Below is a small trained network, with its code and all its weights. Each question gives an input and a target symbol and asks what happens when units are switched off, that is, made to give their printed mean instead of their output.

import numpy as np


def w(rows, s, z=0):
    codes = np.array(rows[::2]) - 128.0
    scale = np.full(codes.shape[1], s)
    scale[-1] = z or s
    return codes * scale


def f(y):
    return np.maximum(y, 0)


def softmax(a):
    e = np.exp(a - a.max(-1, keepdims=True))
    return e / e.sum(-1, keepdims=True)


def log_softmax(a):
    a = a - a.max(-1, keepdims=True)
    return a - np.log(np.exp(a).sum(-1, keepdims=True))


def net(x, mask):
    ids = ['αβδεημξπτω'.index(c) for c in x.split()]
    T = len(ids)
    res = E[ids] + P[:T]
    r = res
    for j in range(3):
        rows = slice(3 * j, 3 * j + 3)
        q, k, v = (r @ M[0][rows].T for M in (Q, K, V))
        z = softmax(np.where(np.tri(T) > 0, q @ k.T / 3**0.5, -1e9)) @ v
        o = O[0][rows]
        res = res + np.where(mask[j], z, o[:, -1]) @ o[:, :-1]
    y = f(res @ A[0][:, :-1].T + A[0][:, -1])
    res = res + np.where(mask[3:19], y, B[0][:, -1]) @ B[0][:, :-1]
    return log_softmax(res[-1] @ U[:, :-1].T + U[:, -1])


Q, K, V, O, A, B = {}, {}, {}, {}, {}, {}
E = w([
[156,133,91,127,206,86,112,167,168,95,163],'α',
[153,140,67,104,122,82,87,157,179,150,172],'β',
[139,74,133,109,159,97,118,217,193,128,176],'δ',
[172,203,21,133,195,108,119,79,96,100,128],'ε',
[113,159,52,155,162,139,136,186,99,172,145],'η',
[80,69,34,114,67,153,99,94,102,5,182],'μ',
[204,181,141,56,152,132,104,56,158,107,173],'ξ',
[135,187,75,87,96,176,108,72,86,223,167],'π',
[208,161,151,92,157,207,191,182,116,107,112],'τ',
[151,115,115,154,171,158,180,42,215,195,177],'ω',
],0.018)
P = w([
[155,69,103,97,112,59,143,115,106,178,44],'0',
[190,80,151,172,67,60,150,142,54,154,48],'1',
[118,109,82,79,114,121,160,146,172,148,46],'2',
[209,104,151,146,71,87,157,161,53,122,124],'3',
[111,118,64,61,134,120,193,157,132,152,152],'4',
[208,87,78,171,131,149,101,144,61,144,170],'5',
[174,140,107,151,136,200,86,172,194,114,121],'6',
[110,183,139,96,98,131,214,167,127,107,184],'7',
[211,138,129,195,103,147,155,143,60,108,223],'8',
[177,183,139,202,118,219,92,172,196,94,143],'9',
[88,233,162,142,105,179,192,162,174,93,201],'10',
[205,198,198,216,53,173,148,157,87,81,254],'11',
[190,169,144,152,117,165,135,134,176,126,190],'12',
],0.013)
Q[0] = w([
[18,139,147,58,167,143,96,111,170,133,19],'H1',
[40,189,143,87,93,82,234,126,129,90,168],'H1',
[88,7,177,172,49,71,101,58,28,70,48],'H1',
[138,130,207,120,158,121,65,92,56,108,107],'H2',
[99,84,159,203,130,107,88,131,119,141,49],'H2',
[19,182,179,96,173,118,86,108,152,117,26],'H2',
[240,110,63,146,102,123,87,152,132,123,184],'H3',
[156,69,166,176,165,166,30,112,120,181,38],'H3',
[100,121,36,41,175,219,86,140,203,111,114],'H3',
],0.012)
K[0] = w([
[228,75,144,165,158,109,74,125,78,187,106],'H1',
[127,180,176,195,105,162,53,136,184,130,63],'H1',
[122,182,157,67,188,56,166,140,152,222,59],'H1',
[118,130,135,81,132,85,167,153,132,179,94],'H2',
[164,142,124,81,179,96,142,111,120,175,107],'H2',
[173,129,166,144,146,103,103,141,130,187,77],'H2',
[97,198,156,144,127,163,174,137,145,117,194],'H3',
[123,83,94,56,139,76,163,126,110,144,109],'H3',
[193,120,104,149,151,155,141,143,92,129,249],'H3',
],0.017)
V[0] = w([
[96,93,116,167,119,38,71,199,165,87,169],'H1',
[142,178,95,94,13,84,65,93,167,156,143],'H1',
[154,46,184,91,69,135,119,182,171,181,136],'H1',
[149,148,105,158,153,73,144,59,134,76,106],'H2',
[74,47,108,129,88,162,127,104,100,124,100],'H2',
[94,90,168,172,136,150,145,85,176,91,162],'H2',
[175,194,99,137,201,118,121,210,114,3,85],'H3',
[51,119,43,255,105,164,161,183,61,182,142],'H3',
[122,140,169,3,88,223,110,206,53,140,126],'H3',
],0.0093)
O[0] = w([
[149,45,128,203,87,100,90,117,86,101,157,152],'H1',
[26,115,115,171,150,191,96,101,130,75,114,213],'H1',
[173,198,125,250,122,126,112,148,144,148,142,90],'H1',
[117,126,151,68,110,166,106,121,146,137,131,183],'H2',
[107,163,147,114,62,122,133,110,172,77,124,98],'H2',
[126,167,85,110,78,121,102,138,111,128,106,95],'H2',
[169,105,150,124,108,126,89,93,108,138,81,100],'H3',
[88,141,150,131,118,66,199,86,86,118,122,150],'H3',
[75,179,177,123,111,115,90,139,170,129,91,3],'H3',
],0.013,0.0058)
A[0] = w([
[95,119,135,199,189,143,91,136,71,132,114,117],'N1',
[174,109,127,154,170,134,193,110,175,180,163,127],'N2',
[94,154,195,127,109,95,52,139,123,157,1,42],'N3',
[151,158,129,228,109,146,120,147,161,103,140,111],'N4',
[136,144,69,80,90,127,154,165,111,101,112,100],'N5',
[181,131,166,100,137,123,173,214,138,190,73,84],'N6',
[106,111,141,146,150,60,118,206,130,72,120,124],'N7',
[147,101,167,138,159,44,161,107,102,173,140,91],'N8',
[123,63,123,105,95,121,121,100,113,66,142,35],'N9',
[152,195,177,94,144,112,161,140,157,139,221,110],'N10',
[90,68,84,138,157,86,172,159,99,140,178,107],'N11',
[60,215,148,140,153,113,155,123,172,91,141,86],'N12',
[134,130,201,143,130,27,173,88,90,113,84,11],'N13',
[192,167,108,209,120,70,140,128,133,141,110,2],'N14',
[171,135,97,154,162,181,103,155,143,116,130,61],'N15',
[121,93,127,120,69,58,64,145,102,76,38,39],'N16',
],0.0089,0.0093)
B[0] = w([
[151,136,143,117,112,143,156,105,197,87,158,185],'N1',
[103,157,92,106,99,91,59,181,93,107,104,250],'N2',
[164,120,170,170,152,97,213,60,186,55,105,141],'N3',
[139,125,172,31,159,97,206,126,145,182,143,189],'N4',
[109,91,147,175,131,80,136,108,174,133,139,171],'N5',
[126,184,70,128,158,142,103,1,92,157,147,166],'N6',
[88,161,83,142,93,125,114,58,73,140,147,156],'N7',
[167,137,177,116,85,126,104,169,180,84,67,179],'N8',
[139,186,118,142,173,113,118,162,127,201,164,181],'N9',
[81,94,85,162,154,120,174,135,126,109,55,203],'N10',
[168,152,179,114,122,143,108,82,148,112,70,239],'N11',
[188,80,203,172,138,152,64,135,67,173,143,187],'N12',
[102,127,130,133,141,247,152,206,168,129,128,150],'N13',
[83,145,158,75,143,94,122,173,95,166,171,158],'N14',
[63,109,129,109,47,145,116,142,137,107,147,193],'N15',
[112,143,56,100,206,151,144,200,108,156,57,149],'N16',
],0.0083,0.015)
U = w([
[146,140,165,49,88,130,182,143,136,77,89,108],'α',
[81,158,134,49,53,88,88,64,71,97,142,110],'β',
[120,111,41,90,145,86,196,153,110,127,143,192],'δ',
[151,78,128,115,99,130,206,58,189,98,205,253],'ε',
[161,163,152,50,130,91,154,156,146,148,181,70],'η',
[127,118,157,115,161,129,140,134,105,150,145,120],'μ',
[227,96,109,112,106,126,117,119,95,129,132,134],'ξ',
[156,177,120,40,120,173,103,140,161,117,168,19],'π',
[142,88,134,4,149,120,169,88,111,135,152,37],'τ',
[170,171,125,81,135,109,142,87,161,144,135,44],'ω',
],0.0048,0.0045)

Each question gives the input, a string of symbols that net reads in full, and the target symbol t.
The units are the heads (3 rows each of Q, K, V and O) and the neurons (one row each of A and B). Each row of codes is followed by its name. A weight is (code - 128) times the scale printed after its matrix; where a second scale follows, it is the last column's (O, A, B and U).
mask holds one flag per unit, heads first, then neurons. A switched-off unit (its flag False) gives its mean, the last column of its rows in O or B, instead of its output. The means were averaged over made-up inputs and are rounded, as every weight is.
A unit's drop is (log p(t) with every unit on - log p(t) with that unit switched off) / (log p(t) with every unit on - log p(t) with every unit switched off).
The circuit of an input: a set's keep is (log p(t) with only the set's units on - log p(t) with every unit switched off) / (log p(t) with every unit on - log p(t) with every unit switched off). Starting from the 12 units with the biggest drops (on a tie, the unit counted first), units are removed one at a time, each time the one whose removal leaves the highest keep (on an exact tie, the one counted first), for as long as the keep stays at least 0.8.
circuit, biggest first: the units of the circuit, biggest drop first
most important unit: the unit with the biggest drop
top k neurons: the k neurons with the biggest drops, biggest first
which heads matter: for each layer, one digit per head in row order, 1 if its drop is at least 0.15 and else 0, layers parted by /
input π β π α δ π, target η: which heads matter	100
input π ξ α δ δ α μ τ α η, target α: circuit, biggest first	(H3 H2 N3)
input ω ε ξ η α ε α τ α η δ ε ω, target τ: circuit, biggest first	(H1)
input ω α μ ω ω η η δ τ ε, target α: circuit, biggest first	(H3 N3 H2)
input α τ α α δ ω ω τ π, target ω: circuit, biggest first	(H3 H1 N6 N3)
input β ω ω α β α ω τ ω, target ω: circuit, biggest first	(H3 H1 N6)
input ε β ω α δ ω ω β δ, target ε: circuit, biggest first	(H1 N1)
input ξ α η α α ω ω β, target δ: circuit, biggest first	(H1 N10 H3)
input δ α η ε, target α: which heads matter	001
input ω ω η η ε ω ε ω ξ α β η, target ε: circuit, biggest first	(H1 N1 N2)
input ξ ε τ, target τ: circuit, biggest first	(H1 H2)
input τ β ω α ω ω μ β, target ε: which heads matter	011
input α π β τ α η δ ε, target η: circuit, biggest first	(H1 N14 N4)
input α α α ω ε ε α, target τ: circuit, biggest first	(H1)
input ω δ δ α δ η α δ, target ξ: circuit, biggest first	(H1 H3)
input α μ π β ω ω ξ ξ ω ε, target ε: which heads matter	001
input η η β β ω ω ω α, target δ: which heads matter	101
input ω β β ξ, target ε: circuit, biggest first	(H1 N1 N2)
input δ τ α π β α ω ω π α, target μ: circuit, biggest first	(N12 H3 H1)
input μ ξ β, target π: most important unit	H3
input ω α δ π π τ α α τ δ π, target η: which heads matter	110
input τ ω β ε δ η ω π μ ω β ω η, target ε: which heads matter	111
input ω η α, target α: top 2 neurons	(N8 N13)
input ξ ω μ ε η ξ ε, target π: which heads matter	011
input ξ ω α ε τ β α α ω, target ξ: which heads matter	100
input α τ ω μ ω δ α β δ δ τ α β, target α: which heads matter	011
input δ β μ ω τ η π τ π δ α, target β: which heads matter	111
input ω π β β μ α ω ω ξ, target ε: most important unit	H2
